Here is a tiny trained network, its code and every weight. The questions are about switching its units off for an input and a target symbol, where a switched-off unit gives its printed mean instead of its output.

import numpy as np


def w(rows, s, z=0):
    codes = np.array(rows[::2]) - 128.0
    scale = np.full(codes.shape[1], s)
    scale[-1] = z or s
    return codes * scale


def norm(h):
    return h / np.sqrt((h * h).mean(-1, keepdims=True) + 1e-5)


def f(y):
    return y / 2 * (1 + np.tanh(0.7978845608 * (y + 0.044715 * y**3)))


def softmax(a):
    e = np.exp(a - a.max(-1, keepdims=True))
    return e / e.sum(-1, keepdims=True)


def log_softmax(a):
    a = a - a.max(-1, keepdims=True)
    return a - np.log(np.exp(a).sum(-1, keepdims=True))


def net(x, mask):
    ids = ['ΓΔΘΠΦΨαβεηλμξστω'.index(c) for c in x.split()]
    T = len(ids)
    res = E[ids] + P[:T]
    u = 0
    for l in range(3):
        r = norm(res)
        for j in range(3):
            rows = slice(3 * j, 3 * j + 3)
            q, k, v = (r @ M[l][rows].T for M in (Q, K, V))
            z = softmax(np.where(np.tri(T) > 0, q @ k.T / 3**0.5, -1e9)) @ v
            o = O[l][rows]
            res = res + np.where(mask[u + j], z, o[:, -1]) @ o[:, :-1]
        u += 3
        y = f(norm(res) @ A[l][:, :-1].T + A[l][:, -1])
        res = res + np.where(mask[u : u + 4], y, B[l][:, -1]) @ B[l][:, :-1]
        u += 4
    return log_softmax(norm(res)[-1] @ U[:, :-1].T + U[:, -1])


Q, K, V, O, A, B = {}, {}, {}, {}, {}, {}
E = w([
[139,168,145],'Γ',
[151,44,150],'Δ',
[115,106,129],'Θ',
[137,161,144],'Π',
[117,131,134],'Φ',
[104,103,122],'Ψ',
[118,60,101],'α',
[127,140,137],'β',
[122,65,101],'ε',
[213,151,193],'η',
[157,195,149],'λ',
[3,108,67],'μ',
[122,144,145],'ξ',
[120,106,132],'σ',
[137,164,144],'τ',
[113,84,118],'ω',
],0.0026)
P = w([
[109,120,144],'0',
[134,252,47],'1',
[254,85,99],'2',
[77,151,138],'3',
[140,90,188],'4',
[246,111,89],'5',
[95,153,160],'6',
[141,93,186],'7',
],0.0068)
Q[0] = w([
[126,61,43],'0.h1',
[68,163,67],'0.h1',
[38,251,125],'0.h1',
[232,68,91],'0.h2',
[18,193,171],'0.h2',
[41,177,160],'0.h2',
[39,62,248],'0.h3',
[83,141,165],'0.h3',
[204,72,191],'0.h3',
],0.012)
K[0] = w([
[67,71,116],'0.h1',
[130,135,66],'0.h1',
[211,208,36],'0.h1',
[69,104,198],'0.h2',
[192,155,56],'0.h2',
[175,149,77],'0.h2',
[163,180,10],'0.h3',
[171,180,91],'0.h3',
[76,181,129],'0.h3',
],0.014)
V[0] = w([
[126,136,162],'0.h1',
[120,162,254],'0.h1',
[134,106,22],'0.h1',
[100,104,187],'0.h2',
[79,224,166],'0.h2',
[50,162,247],'0.h2',
[114,67,123],'0.h3',
[85,222,195],'0.h3',
[36,123,213],'0.h3',
],0.0066)
O[0] = w([
[126,129,156,161],'0.h1',
[118,135,245,251],'0.h1',
[132,121,36,26],'0.h1',
[154,73,133,176],'0.h2',
[143,145,239,161],'0.h2',
[184,47,223,225],'0.h2',
[164,89,70,104],'0.h3',
[164,200,224,230],'0.h3',
[255,158,160,217],'0.h3',
],0.0068,0.0019)
A[0] = w([
[64,28,136,47],'0.n1',
[50,101,217,4],'0.n2',
[242,193,25,81],'0.n3',
[163,254,63,181],'0.n4',
],0.011,0.0012)
B[0] = w([
[29,159,152,143],'0.n1',
[60,218,134,228],'0.n2',
[64,195,240,249],'0.n3',
[3,64,189,253],'0.n4',
],0.013,0.0038)
Q[1] = w([
[119,142,127],'1.h1',
[80,230,104],'1.h1',
[89,211,109],'1.h1',
[208,161,253],'1.h2',
[148,176,97],'1.h2',
[98,43,193],'1.h2',
[138,69,163],'1.h3',
[223,120,130],'1.h3',
[30,75,105],'1.h3',
],0.015)
K[1] = w([
[132,142,117],'1.h1',
[156,211,62],'1.h1',
[152,197,73],'1.h1',
[216,5,136],'1.h2',
[89,87,144],'1.h2',
[224,199,95],'1.h2',
[98,168,126],'1.h3',
[16,42,69],'1.h3',
[154,145,203],'1.h3',
],0.013)
V[1] = w([
[127,122,125],'1.h1',
[135,113,106],'1.h1',
[116,164,179],'1.h1',
[211,140,58],'1.h2',
[134,2,116],'1.h2',
[176,130,86],'1.h2',
[128,145,137],'1.h3',
[129,172,150],'1.h3',
[124,162,151],'1.h3',
],0.0097)
O[1] = w([
[128,128,126,120],'1.h1',
[103,154,118,73],'1.h1',
[179,71,153,254],'1.h1',
[1,179,88,23],'1.h2',
[53,71,223,94],'1.h2',
[41,158,108,63],'1.h2',
[105,130,128,153],'1.h3',
[83,140,131,190],'1.h3',
[99,137,128,189],'1.h3',
],0.0074,0.004)
A[1] = w([
[135,170,248,254],'1.n1',
[125,164,140,21],'1.n2',
[74,35,167,93],'1.n3',
[185,80,128,140],'1.n4',
],0.011,0.00095)
B[1] = w([
[3,50,18,247],'1.n1',
[78,112,101,131],'1.n2',
[237,254,139,170],'1.n3',
[169,62,118,142],'1.n4',
],0.009,0.011)
Q[2] = w([
[130,97,149],'2.h1',
[165,125,112],'2.h1',
[114,156,114],'2.h1',
[129,85,179],'2.h2',
[105,168,174],'2.h2',
[151,118,72],'2.h2',
[109,122,3],'2.h3',
[137,107,176],'2.h3',
[142,72,187],'2.h3',
],0.019)
K[2] = w([
[128,72,157],'2.h1',
[146,128,82],'2.h1',
[123,171,118],'2.h1',
[197,101,176],'2.h2',
[79,194,157],'2.h2',
[97,100,69],'2.h2',
[187,91,3],'2.h3',
[119,126,184],'2.h3',
[140,100,211],'2.h3',
],0.016)
V[2] = w([
[135,134,94],'2.h1',
[253,132,96],'2.h1',
[177,134,81],'2.h1',
[175,106,45],'2.h2',
[100,137,169],'2.h2',
[154,116,80],'2.h2',
[36,147,76],'2.h3',
[145,98,179],'2.h3',
[108,117,133],'2.h3',
],0.011)
O[2] = w([
[133,120,155,90],'2.h1',
[115,5,155,3],'2.h1',
[131,75,164,47],'2.h1',
[39,171,107,36],'2.h2',
[170,111,135,180],'2.h2',
[85,149,118,75],'2.h2',
[91,80,71,232],'2.h3',
[108,197,135,135],'2.h3',
[110,134,108,163],'2.h3',
],0.012,0.0044)
A[2] = w([
[163,116,5,68],'2.n1',
[215,192,132,3],'2.n2',
[172,124,142,179],'2.n3',
[112,117,34,132],'2.n4',
],0.024,0.0034)
B[2] = w([
[123,162,5,233],'2.n1',
[164,60,28,183],'2.n2',
[129,206,120,188],'2.n3',
[98,143,196,255],'2.n4',
],0.028,0.0071)
U = w([
[184,250,170,5],'Γ',
[109,24,99,112],'Δ',
[125,57,165,189],'Θ',
[165,98,34,102],'Π',
[165,135,79,88],'Φ',
[126,66,113,118],'Ψ',
[32,205,42,165],'α',
[112,81,116,66],'β',
[111,52,177,133],'ε',
[41,193,231,233],'η',
[176,140,212,108],'λ',
[203,53,182,192],'μ',
[178,158,144,44],'ξ',
[176,154,130,30],'σ',
[173,141,206,133],'τ',
[183,165,141,57],'ω',
],0.014,0.0027)

Each question gives the input, a string of symbols that net reads in full, and the target symbol t.
The units are the heads (3 rows each of Q, K, V and O) and the neurons (one row each of A and B). Each row of codes is followed by its name. A weight is (code - 128) times the scale printed after its matrix; where a second scale follows, it is the last column's (O, A, B and U).
mask holds one flag per unit, layer by layer, with each layer's heads first. A switched-off unit (its flag False) gives its mean, the last column of its rows in O or B, instead of its output. The means were averaged over made-up inputs and are rounded, as every weight is.
A unit's drop is (log p(t) with every unit on - log p(t) with that unit switched off) / (log p(t) with every unit on - log p(t) with every unit switched off).
The circuit of an input: a set's keep is (log p(t) with only the set's units on - log p(t) with every unit switched off) / (log p(t) with every unit on - log p(t) with every unit switched off). Starting from the 12 units with the biggest drops (on a tie, the unit counted first), units are removed one at a time, each time the one whose removal leaves the highest keep (on an exact tie, the one counted first), for as long as the keep stays at least 0.8.
units of the circuit, in order: the units of the circuit, biggest drop first
top k neurons in layer l: the k neurons of layer l with the biggest drops, biggest first
heads that matter: for each layer, one digit per head in row order, 1 if its drop is at least 0.15 and else 0, layers parted by /
input η Π α Γ ε μ, target Γ: heads that matter -> 111 / 111 / 111
input Φ Θ η, target μ: units of the circuit, in order -> [0.h2, 2.n1]
input Φ Δ σ μ μ Δ, target μ: top 2 neurons in layer 0 -> [0.n3, 0.n4]
input Θ Φ Γ, target Δ: heads that matter -> 111 / 010 / 110
input μ η μ μ Π, target η: units of the circuit, in order -> [2.n1]
input α ε μ η, target Π: heads that matter -> 011 / 000 / 000
input β μ α β Ψ Φ η τ, target η: heads that matter -> 000 / 000 / 000
input Δ μ ε, target Π: heads that matter -> 011 / 110 / 001
input η η Ψ μ σ ξ, target Γ: top 3 neurons in layer 0 -> [0.n3, 0.n4, 0.n2]
input Φ Φ ω ε μ Φ, target μ: top 3 neurons in layer 0 -> [0.n3, 0.n4, 0.n2]
input Γ η Φ Π β, target η: heads that matter -> 001 / 000 / 000
input η α Φ σ Θ Φ, target Γ: units of the circuit, in order -> [0.h1, 2.h3, 0.n4]
input Π Γ μ Δ η σ σ, target Π: heads that matter -> 011 / 010 / 000
input Δ η μ, target Π: units of the circuit, in order -> [1.h2]
input Γ Γ Θ Φ μ, target η: top 2 neurons in layer 1 -> [1.n1, 1.n3]
input Θ Φ Δ, target Δ: heads that matter -> 010 / 010 / 111
input Γ η Ψ Θ Φ Φ ε, target Π: top 2 neurons in layer 1 -> [1.n1, 1.n3]
input η Δ μ Ψ μ η, target Γ: heads that matter -> 111 / 110 / 111
input Θ β ε β Θ Ψ, target Δ: heads that matter -> 111 / 010 / 110
input η β μ, target Γ: heads that matter -> 110 / 110 / 101
input α Θ Δ σ μ Φ Γ η, target η: heads that matter -> 010 / 000 / 000
input μ Θ μ α Γ, target η: heads that matter -> 001 / 000 / 000
input Φ Θ Φ μ Γ, target η: top neuron in layer 2 -> [2.n1]
input Θ ω ω μ Φ τ α η, target η: heads that matter -> 000 / 000 / 000
input Φ Θ μ μ τ σ, target μ: top 3 neurons in layer 2 -> [2.n1, 2.n4, 2.n2]
input Θ μ λ λ λ μ, target Δ: top 2 neurons in layer 2 -> [2.n1, 2.n4]
input Θ ε η Γ τ β, target Δ: top 2 neurons in layer 1 -> [1.n3, 1.n1]
input Θ α Φ, target Δ: top 3 neurons in layer 0 -> [0.n4, 0.n2, 0.n3]
